In the rows, 128 means zero.
Each row is followed by its class number.
[104  86 149 129 118 120 132 112 108 113 124 166 102 136  88 185 123 101
 129 151 171 116 141  97 128 161  98 122 119 141 115 128  93  69 133 141
 107 119  64 182 136 112 149 117 120 134 121 123 132 150 128]  5
[113 112 124  72 165  92 140 136 135  93 124 140 117 141 111 107 122 123
 115 129 118 137 112 127 125 109  97 131 133 146 120 123 100 118 135 108
 128 128  86 137 127 135 122 134  98  80 137 115 143 128 139]  3
[152 143 146 104 157 142  58  98 146 196 135 138  54  81  69 151 140 100
  89 171 116 173 151  86 171 149 122 160  52 168 160 117 122  99 114 127
  97 108  55 133  97  91 133 171 178 115 114  76 173 111 148]  10
[105  69 121 147 122 134 119 128 129  99 126 167 107  92  60 165 136 108
 140 139 137 121 143 118 106 166  90 124 106 147 128 147  87  60 131 136
 114 127 103 161 140 113 158 111 118 145 136 130 152 123 133]  7
[112  78 122 160 133 155 122 125  95 106 137 161 141 133  58 179 133 110
 118 168 133 128 138 124 123 159  82 130 109 116 130 131 107  93 110 140
 111 117 101 161 127 125 145  97 147 149 147 123 142 121 120]  4
[ 98  84 139 141 145 112 123 197  93 123 132 112  74 167 112 140 126 175
 140 133 164  65 142 131  49 174 153 154 105 120 152 128 166 146 126 133
  70 167 118 155 142 107 120 134 205 146 135  98 151 142 128]  6
[103  83 135 135 125 122 110 102  95 115 115 176 121 104  60 174 137 116
 114 156 145 124 145  99 131 164  93 125 111 125 135 151 103  62 146 139
 109  99 128 164 137 103 145 119 146 144 111 118 137 125 130]  6
[100  89 131 139 125 116 138 111  93 106 131 166 127 111  44 173 142 106
 116 120 138 124 131 102 109 145  84 128  99 129 142 145 106  57 129 125
 139 106 109 154 130 120 145 109 131 153 129 114 130 132 108]  8
[ 64 134 170 108 142 124  93  66  76 167 103  93  69 119 119 139 103 145
 102 151  90 192 160  64 173 130  90  98  77 135 159 184 128 159 127 107
 101 147  88 132  90 119  94 114 190 128 106 112 137 138 165]  4
[ 98  86 129 148 119 130 119 128 142 114 124 173 100 105  48 179 129 104
 132 131 148 124 132  84 139 156  93 140 103 124 145 156 101  65 135 130
 122  98  95 171 129 118 147 114 128 132 133 119 129 130 119]  8
[100 117 138  90 153  91 131 146 129 111 120 134 107 144 113 105 126 129
 108 112 112 130 117 125 132 105  97 144 124 144 137 121 108 129 135 108
 137 124  88 135 125 124 125 120 117  97 156 117 137 131 130]  8
[ 98 159 167 155  96 120  98  95  59 120 122 135  86 117 127 112 132 152
 107 146 126 129 152  91  90 164 107 115 123 102 203 144 169 114 170 107
 108 141 189 114 145 125  96 109 173 168 109 119 150  84 140]  10
[ 92 119 160  81 174  98 130 146 121 109 125 123 113 146 118 115 121 125
 102 122 137 139 120 155 148 124  90 139 112 152 130 107 106 152 139  95
 110 140  75 140 131 126 121 128 124  89 138 115 126 114 149]  1
[ 69 156 156 136 187  91  99 112 161 160 103 126 105 141 156 132 112 165
 163 159 114 112 147 165  91 149 125 114 126 130 187 125 144 149  95 116
 156 136 175 109 108 134  85 156 197 108 117  88 163 152  98]  0
[112 122 154 103  73 140 118  79  88 239 119 108  99 124  96 138 138 117
 113 194 120 166 149  59 175 169 119 127 115 148 103 144 152 154 146 132
 113 131 135 119 119 125 111 177 189 122 129 125 155 149 142]  0
[148 168 162 185 123  94 158 145 180 165 116 120  85 167  98 153 133 163
 155 161 132  99 146 120 107 152 195 111 133 132 135  99  75 200 119 107
 113 166 180 120 129 149 115 194 158  95 149 146 138 197  86]  1
[ 95 111 147  85 165  94 141 139 122 101 115 131 115 146 113  92 124 130
 108 121 137 145 113 150 132 118 104 142 129 134 127 107 100 146 145 106
 115 131 112 138 121 133 121 120 120  97 147 130 129 123 138]  1
[201 167 162  56 127  60  84 150 126 115 132 136 121 127 101 108 132 121
 106 116 176 113 117 175  72 140 104 163  45 112 125 110  58   8 129 108
 134 118  37 120  94  63 102 186 135 147  93 104 117 150 162]  7
[ 86 110 127  76 165 107 130 136 126  95 119 145 119 146 115 100 120 126
  95 145 121 137 119 139 131 107  93 135 146 153 126 119  95 155 137 117
 118 135  95 141 130 134 113 129 137  91 152 120 148 125 141]  4
[ 70  95 144  81 163  91 128 145 133 101 120 137 111 141 131 101 124 129
 116 138 136 125 122 165 122 128  97 146 144 150 122 116 101 122 144 106
 131 135  88 141 137 126 127 117 101  96 155 114 152 112 141]  7
[135 180 121 109  72 111 135  89 132 113 140  78 108 180 111 142 147 161
 151 122 130 136 117 175  93 158 131  85  80 152 138 107 168 196 103 139
 130 120 154  76  99 168 103 171 217  79 140 102 138 151 132]  10
[106 115 142  77 165  88 132 138 132 112 111 128 106 138 107 100 120 123
 113 117 137 149 113 155 138 118 109 149 122 144 139 109 105 142 139 104
 116 130 102 137 121 131 123 131 114  97 161 121 137 134 148]  1
[100  97 175 137  91 101 102  75 132 171 132 154 124 116  72 153 132  97
 117 120 219 161 123  60 104 102 160 140 171 184  70 179 137  68 104 154
 150 107 122 149  82  67 112 174 169 121 103 131 105 158 138]  9
[113 102 105 112 127 134 116 109 123 108 124 164 120 108  69 182 133  95
 141 137 146 126 143  91 137 171 102 126 114 124 127 150 113  58 123 130
 105 107 117 167 140 123 142 132 131 142  88 111 138 137 126]  3
[ 87 133 115  84 166  89 136 126 129  97 116 135 106 139 117 102 135 122
  95 125 129 137 114 127 139 107 107 135 138 147 125 103  76 127 143 100
 131 134 111 135 121 144 130 134 110  75 148 125 152 114 139]  10
[ 92 142 108 108 149 120 177 103  79 153 130  85 103 192 118 134 162 133
 139 150 177 111 196 105  91 223 149  90 114 111 113 129 136 132  83 149
  77 147 139 116 117 149 113 141 201 134 139 129 154 139 109]  2
[104 134 178 131 119 207 106 138 142 183 132 152 166 171  75 140 129  57
 159 177 110 119 159  64  81 143  99 115  91 177 125 134 175  60 101 135
 139 144  61 120 133 134 136 155 116 148 131 149  91 129 122]  8
[101  87 115 129 121 134 126 119  78 110 124 175 109 104  44 169 139 129
 119 161 150 133 126 100 134 159  92 126 123 133 153 123 118  83 144 141
 114 106 138 166 131 126 152 108 154 150 116 130 139 147 139]  4
[105 121 127  77 158  94 135 134 155 106 119 131 118 143 115 100 114 119
 120 128 132 133 119 132 115 126  98 136 136 154 124 121  96 136 139 113
 127 133 100 149 134 127 111 141 110  80 129 113 150 126 132]  3
[111 145 172 111  93  69  97  63  83 144 139 123 137 186 107 129 153 108
 110 148 137 167 118 139 100 182  97 131 122 156 109  60 142 127 106 151
 142 157  84 135 116  92 112 109 174 148 122 131  74 107 150]  7
[138  91 149 161  74 132  94 145 124 175 182 105  79 141  97 175 172 167
 122 144 123 173 107  34 122 163 203 119  99 136  59 120 144 132 119 137
 112 136 133 110 122 125 151 176 199 144 102 115  99 168 155]  3
[116 184 120 197 128 113 138  88  87 105 146 106 131 210 117 132 104 158
  97  89  99 138 105 143 117 150  94  90  69 111 185 134 142 170 137 122
 138 149 192 122 122 153 115 115 200 136 166 103 155 121  74]  4
[ 94 113 151  78 178  88 144 139 124 106 111 142 105 164 102  91 118 128
 108 146 145 138 117 135 132 117 104 128 135 159 123 116 101 126 135 107
 122 132  95 149 115 124 117 138 116  82 144 126 140 138 136]  5
[125 160 126 128 151 108 139 135 108 171 128 134  81 144   9  57 125 113
 110 120 149 161 133  87 172 146 112 127 106 119 170 131 165  45 185 123
 100 137 123 161 128 130 152 182 154 148 149 102 152 125 104]  7
[107 148 135 148 126 112 177 131 142 151 129  99  88 181  79  93 162 171
 147  82 163  68 123 136  92 171 138  98 147 128 174 126 118 107 138 123
 117 176 180 140  96 151  94 141 173 119 108 125 103 130 121]  5
[ 83 104 138  79 149  92 137 141 124 105 118 131 103 136 114 108 137 127
 106 128 122 133 108 136 112 125 113 144 151 157 135 128  89 129 134 106
 144 136  87 140 131 127 124 131 121  90 145 122 138 140 156]  9
[192 145  82 146 145 143 171 158  65 155 139 135 158 186  33 125 167 121
 122 120 124 116 140  91 185 129  93 111 138 125 116 131 208  31 112 157
  91 127 112 132 105 126 146 109 148 160 144 156  59 175 112]  5
[135 170 119 119 132 132 143  70 125 140 148 106  98 156  79 147 139 161
 127 118 121 116 173 126 160 182 131 110 124  72 173 138  73  90 120 100
  79 162 202 130 113 121 129 162 152 133  82 107 147 131 144]  1
[ 33 133 192 123 188 159  63  85 195 198 143  65  77 122  75  50 101 179
 156 155 121 172 186  93 130 160 160  99 123 155  85 151 131 107 109 150
  99 118 101  61 121 120 143 146 189 119 118 103 148 167 149]  1
[ 97 150 138 172 147 120 122 145 128 185 124 109 123 166 110 140 131 184
 124 216 162 100 185 116  89 192 125 120 112 134 221 126  89  84 127 136
 117 158 204 107 124 125 104 166 190 117 109 150 174 117 128]  6
[139 142 125 132 107 135 169 168 121 136 158 127 123 194  95 108 115 128
 159 157 165 111 101 108  52 153 163 120 138  99 209 124 128 189 114 111
  75 168 169 155 122 128  81 140 162 120 107  99 152 115 115]  1
[149  90 149  84  78 154 141 145  97  94 170 121 152 201 147 162 176 139
 137 101 171 122 118 131 142 158 121 178 117  83  93  81 139  72 151 130
  95 122 105 202 141  86 118 184  83 212 107 148 105 148 150]  2
[ 85 127  81 163 128 127 157  57 120 171 106  88 109 166 158 175 170 152
 148 154 170  96 121 174 155 152 153 116 111 139 123 167 158 226  72  92
 158 143 155 109 115 175  99 117 157 112 160 103 153  99 126]  10
[ 72 120 134  69 169  98 141 148 117 108 113 142 115 151 115  95 134 129
 106 132 120 133 114 116 125 119 102 129 145 140 130 126 113 118 141 102
 118 143 100 147 138 127 118 124 128  77 152 117 142 130 141]  6
[149 181  96 217 111 132 135 130 149 151 153  73  94 168  43 103 126 131
 165 109 169 104 124  94 103 157 177 139 134 118 183 169  76 162 127 131
 110 140 159 155 176 141 116 151 162 149 107 132 131 125 155]  4
[ 88 112 126  77 173  97 134 136 115  97 121 131 115 153 120 101 116 126
 100 127 127 136 121 148 123 108  90 141 137 151 123 117 102 156 133 115
 129 135  91 147 134 137 126 125 135  90 152 115 141 128 147]  4
[133 116 167 124 172  35  48 101 113 110 102 161 154  32 201 121 103 151
 104  51 143  87 136 170 139 115  66  92  94 135 144 130 133  46 148 130
 175  84 121  92 103  96 124 115 128 196 115 109 122  84 113]  2
[ 95 123 106 168 132 105 189 112 108  91 100 128  95 141  83 138 131 156
 101 176 144 146 149 182 109 174 118 134  72  99  98 108 142 105  94  92
 122 113 183 148 120 136 114 103 199 149 102 102 140 133  93]  10
[104 170  94 144 105  94 176  94 137 134 107 145 135 186 131  96  93 135
 114 151 152 138 128 192  88 151 131 111 155 106 173 150 147  86  87 114
 135 134 185  75 113 132 109 150 172 112 159 124 135 157 135]  9
[116 146 113 195 142 121 120 148 145 122 137  98  97 174 113 127 127 148
 160 154 143  91 137 153  92 159 133 126  85 112 168 152  97 138  78 128
  81 152 139  78 103 119  70  83 162 142 160 133 127 134 152]  9
[ 71 113 131  84 171  97 132 132 133  98 120 129 114 147 114 110 122 122
 111 120 122 133 126 131 127 111  94 144 117 147 125 126  96 135 130 103
 137 133  96 133 134 128 120 111 105 100 168 111 153 127 123]  8
[ 79 202 129 171 115 138 145  69 116 166 145 127  86 169  98 176 123 148
 124 172 161  91 159 108 156 157  88 134  96 101 168 154 128  80 131  96
  81 195 148 114 166 114 100 157 197 114 141 118 149 139 148]  6
[ 84 115 125  80 163  93 139 131 129 102 118 141 120 148 121 106 132 118
  94 134 136 133 111 139 111 112  98 146 139 155 127 106  84 137 141 102
 139 136  99 140 124 142 128 144 107  73 156 126 149 113 140]  10
[ 94 120 149  77 174  88 147 132 128 100 122 131 110 162 110  89 121 115
 115 133 141 137 117 128 127 118 110 133 140 158 118 110 100 134 131 111
 122 139  95 150 130 136 114 139 110  92 147 127 141 129 140]  5
[111 180  83 124 142 158  91  65 110 191 149  95 152 135  77 133 137 109
 137 190 118 188 145  95 109 133 152 118 114 190 126 136 152 155  73 157
 129 151  88  72 169 108 145 178 215 134  71 121 123 164 149]  3
[133 110 182 111 132  51  23 166  84  84 135 150 163 129 180 129  88 178
 104 133  48  73 130 143 128 120  80 109 109  49  72  91 116  77 129 111
 111 161  94  80 112 105 130 169 195 179 133  96 138 137  95]  0
[ 94 104 120 143 126 132 119 115 111 108 125 174 129 116  82 169 130 101
 111 146 128 121 139 111 134 147  84 116 121 136 111 133 105  93 117 129
 116 117 124 147 141 131 136 104 168 138 131 114 136 136 111]  4
[ 78 113 126  74 163  96 139 142 141 101 124 128 106 140 126 101 117 126
 119 127 122 139 115 124 127 112  97 143 128 145 131 125  98 121 141 107
 127 128 100 139 135 138 118 134 129  85 153 123 139 125 140]  2
[ 85 116 130  90 150 101 123 136 124  94 125 135 116 139 128 118 130 118
 102 118 131 124 112 114 128 113  90 151 142 144 119 109  88 119 141  95
 136 145  96 160 134 132 130 127 102  86 148 125 154 104 137]  10
[ 93  76 119 129 111 123 128 106 114 106 126 171 114 124  75 173 133 109
 131 136 146 122 117 100 109 177  83 135 111 128 131 143  95  79 128 140
 136 110 122 179 123 122 154 126 149 130 132 124 152 143 124]  9
[ 97 119 123 140 105 177  96 197 201  70 141 120 180 141 207 178  94 141
 141 109 143 168 117 189 141 108  70 147  73  92 103 122 154  70  89 154
  82 122  27 116 112 106  99 161 174 160 157 157  97 191 178]  4
[157 192  99 104  88  95 136 126 126  67 108 145 142 139 128 124 127 118
 122 123 155 143 117 211 123  60 115 116  70  64  86 105  79  56 120 119
 110 122  39  85 107  83  97 157 188 143  81 113  46 195  88]  2
[245 216  52  53 130 131 123 137 104 164  98 161 168 137 110  88 148 101
 103 135 146 134 101 168  72 137 126 184 116  84 211 120 189  81 130 148
 140 137 109 107  93  96 104 160 173 131 101 132  71 139 123]  3
[ 94  82 132 154 124 150 127 109 121 117 139 173 119 122  60 172 132 121
 119 148 158 139 130 117 136 156  90 139 113 135 115 121 124  89 134 140
 137 104 128 179 135 127 156 121 153 140 122 122 122 132 108]  4
[ 67  88 217 155 107 155 131 107 115 222 130 125 119 124  91 156 106 123
 140 142 167 178 148  93 131 118  92 151  79 158 126 151 196 124 114 127
 112 128  83 142  94 110 109 202 206 136 123 149 117 183 104]  1
[ 82 119 137  83 173  92 127 133 133 105 125 123 120 154 116 102 121 129
 113 136 116 145 120 140 128 124 105 131 142 151 127 118 100 126 141 111
 144 140 104 135 133 136 109 135 112  92 148 113 143 119 126]  0
[ 72 100 182 141 125  71 159 110  71 160 115 135 128 133  98 114 113 145
 147 140 106 144 136 158  70 133  95 129 163 102 204 113 156 172 123 104
 135 152 179 136 109 121 100 156 166 150 130 120 120 171 134]  9
[208 163  98 142 112 159  55 127 180 133  97 152 167 128 225 129 147 141
 107 153  74 117 128 205 115 131 126 116  92 100 176 110  78  99 106 134
 171 178  81  79  78  84  85  92 108 148 137 130 101  78  58]  0
[123 174  80 131 141 161 159 103 114 139 124  89 153 215 142 138 183 145
  72 196 134 145 150 115 141 188 187 118 156 122 115 114 186 143  94 143
 126 166 139 125 126 169 121 155 185 129 150 129 159  75  97]  10
[ 86 100 123  96 167  90 138 139 138 106 117 134 109 155 110 113 134 132
 111 121 119 130 125 131 132 109  95 141 124 141 132 127  95 125 128 102
 141 137 111 139 117 130 121 113 102 100 173 114 142 124 127]  8
[100  87 115 128 133 131 130 134 124 106 123 172 123 105  61 178 133  97
 128 159 154 124 147  89 108 171  92 125 102 136 139 158 109  59 126 146
  96 106 105 166 147 123 134 127 158 130 131 121 149 133 128]  6
[ 91 105 147  74 163  94 128 152 140  98 124 141 117 137 120 104 121 124
 114 140 122 138 120 160 115 125  94 147 136 158 129 107  95 135 139 110
 127 139  95 134 122 122 121 122  98  77 164 130 148 117 140]  7
[188 137 168  52 140  81  16 137  84  65 140 133 127  86  99 205 147 114
 101  95 111  88 122 133  84 158 107 179  21  95 104  70  50 124 150 137
 112 153  83 128  91  96 133 139 198 143 116  95 128 132  85]  1
[100 117 145  85 152 104 140 140 133 103 121 123 114 146 107 101 124 125
 113 129 126 154 117 143 145 123 110 130 132 142 138 107  86 148 137  98
 113 138 113 134 124 136 122 120 101  87 152 132 139 118 146]  1
[ 50 123  91  81 177 165  96  73 167 138 149 136 123 111 119 138 103 162
 180 133 190 148 104  59 176 110  95 106 135 151 100 216 193 113 117 145
 120 123 118 139 125 119 139 153 173 103  93 115 119 160 208]  5
[144 142  71 119  63 105 110  78 183 169 142 103 136 192 106 165  64 126
 158 198 130 172  81 122 175 155 132 187  97 135  98 101 178  97  73 122
 176 128 124 162 143 130 137 119 149 130 119  91 120 150 116]  3
[ 73 123 123  98 164  87 130 132 127  99 117 131 123 131 138 113 124 120
 101 122 137 136 114 133 134 115  95 135 140 147 130 111  88 135 136  94
 136 136 115 133 130 144 123 124  99  85 165 128 160 108 145]  10
[131 155  91  53 186 119 152  92 118 200 119  93 156  95  18   4  98  77
 148 157 127 193 170  79 100 148 123 102 143 140 135 158 200 103 109 164
 137  99 100 116 130 153 139 153 174 133 130  97 130 120 111]  2
[127 161  75  39 151  96 132  92 108 136 150  85 144 196 119 124  84 109
 112 130  95 196  84  96 119 146 114 133 102 188 142  87 155  96 110 181
 131 120  67 129 128 133 164 110 140 137 120 114 102 190 226]  5
[100  92 103 127 105 119 154 124 121 105 136 162 112 115  69 180 135 111
 139 140 163 134 110 108 109 175 103 143 122 116 150 137  80  79 126 125
 132 117 114 186 136 114 138 108 122 137 113 120 126 159 134]  9
[129 122 114  76 127 126  84 127  92 202 137  84 115 128  45 178 138 107
 126 161 168 160 178  59 178 152 134 167 115 126 126 157 135 105 132 126
  95 143 112 172 107  92 117 166 187 127  43  85 100 142 118]  3
[124 108 123  79 168  93 135 133 140 102 120 139 123 150 110 105 121 124
 115 143 100 123 126 129 108 112  96 133 135 148 125 133  93 140 132 111
 124 134  98 139 132 132 113 142 109  89 134 107 151 128 130]  3
[136 117  95 134 145  94  97 104 122  70 134 127 130 196 173 169 149 176
 119 149 116 187 109 179 157 106 106 137  88  81 106  88  77 115 128 142
 153 125  99 166 104  69 111  78 123 163  89  92  73 159 104]  0
[150 148 122 147  95 130 120 119 134 157 113 110 115 192 145 130 164 166
 112 176  62  61 104 146 141 161 121 151  86  81 127 125  54 197 116 111
 121 160 109 128 116 137 100 189 222 126 110 127 150 133 111]  9
[ 73 106 132  87 165  95 146 139 127 101 129 138 119 163 105  88 109 131
 107 133 118 137 114 141 129 104  88 129 157 161 133 118  99 159 127 107
 128 132  97 150 139 141 117 128 131  84 144 116 138 132 137]  4
[105 196  93 157 126 169 155 116 143 176 147 155 139 199  70 112 144 152
 135 204 162  97 102 118 141 123  84 112 118 135 198 106 103  62 121 133
 134 152  96 144 139 130 110 173 199 124  72 125 133 145 108]  4
[ 87 119 136  85 159  89 126 140 130 100 112 142 119 161 119 102 118 117
 107 149 103 130 125 124 120 103  96 137 138 143 133 121  79 119 135 112
 118 140 106 137 134 128 116 126 129  69 156 122 147 122 136]  6
[ 77 123 138  96 165  95 128 133 137  91 127 127 115 160 108 112 120 133
 106 130 122 133 125 134 126 117  90 144 116 143 135 124  96 120 127 108
 136 134  79 131 134 125 116 115 119  98 161 116 146 119 123]  8
[ 88  97 121 140 129 121 122 121  99 119 120 181 130 108  75 186 126 109
 132 139 150 129 112  92 133 156  92 115 109 123 160 128 111  57 133 133
 116 116 115 171 128 111 153 107 133 135 122 124 136 138 131]  6
[152 106 178 112 107 118  82  94  78 141 190 114 150 208  47  82 125 153
 132 166  86 190 142  50 190 106 104 106 142  87  82 135 152  42 121 130
 116 115 132 122 104 114 147 175 128 154 130 119 117 147 126]  5
[144  98 114 146  92 116  82  86 121 175 136  97 114 164  73 137 147 149
 109 193 151 191 137 122 130 145 156 139  95 214  96 125 121 105 113 129
 180 164 140 118 149  95 153 145 148 162 119 125  96 139 156]  5
[ 93 120 116  90 174  98 130 144 129  93 119 132 126 148 118 116 139 121
 102 127 118 130 107 117 144  98 103 134 141 151 125 118  81 141 144 100
 126 132 103 139 121 144 123 129  88  84 158 129 145 118 149]  10
[171 124 202 121 139  87  94 131 115 141 157 105 154 126  93 164 126 125
 141  31 127 120 111 173 119 139 114 188  56  70 132  85 149 120 112  93
 170 149  84 183  94 119 137 206 160 167 129  96 101 137  32]  1
[ 67 126 146 110 184 167 109 111  91 185 118 136 110 103 139 133 140 137
 166 177 193  67 169 157  95 145 136 117  87 101 137 149 139 207 144 122
 103 136  84  96 133 121 117 161 187 140  85  95 121 126  88]  2
[ 88 119 130  89 175 107 136 140 143  97 122 140 126 160 114  98 114 130
 100 131 115 133 104 144 136 102 106 130 147 153 118 114  85 148 125 106
 134 131 101 144 122 136 120 122 117  82 151 117 144 131 134]  4
[ 85  96 136 130 140 138 126 114 117 130 136 177 132 113  65 168 123 109
 126 146 173 131 138  88 128 154  85 119 134 132 135 143 106  78 131 132
 124 114 108 175 130 119 139 127 132 130 135 119 149 147 111]  4
[ 92 114 127  77 176  95 137 136 134  99 120 130 102 144 114 101 126 127
 122 140 119 151 124 132 128 104 102 134 120 153 125 118  98 130 129 108
 129 132  88 137 131 128 123 135 124  87 146 123 129 130 139]  2
[ 97 114 134  66 177  76 150 142 119 104 116 147 112 144 116  96 118 127
 105 132 135 130 106 129 139 110  98 131 143 144 119 110  93 141 143 107
 119 135  95 151 123 131 121 137 122  84 147 117 145 147 134]  5
[130 146 127 112  89  94 101 137 102 100 128 159 128 139 178 147 152 139
 142 120 129  80 107 165  53 185  66 160  83 110 167 109 157  98 107 158
 118 132  31 108 166 117  99 164 221 200 131 156  91 184 166]  9
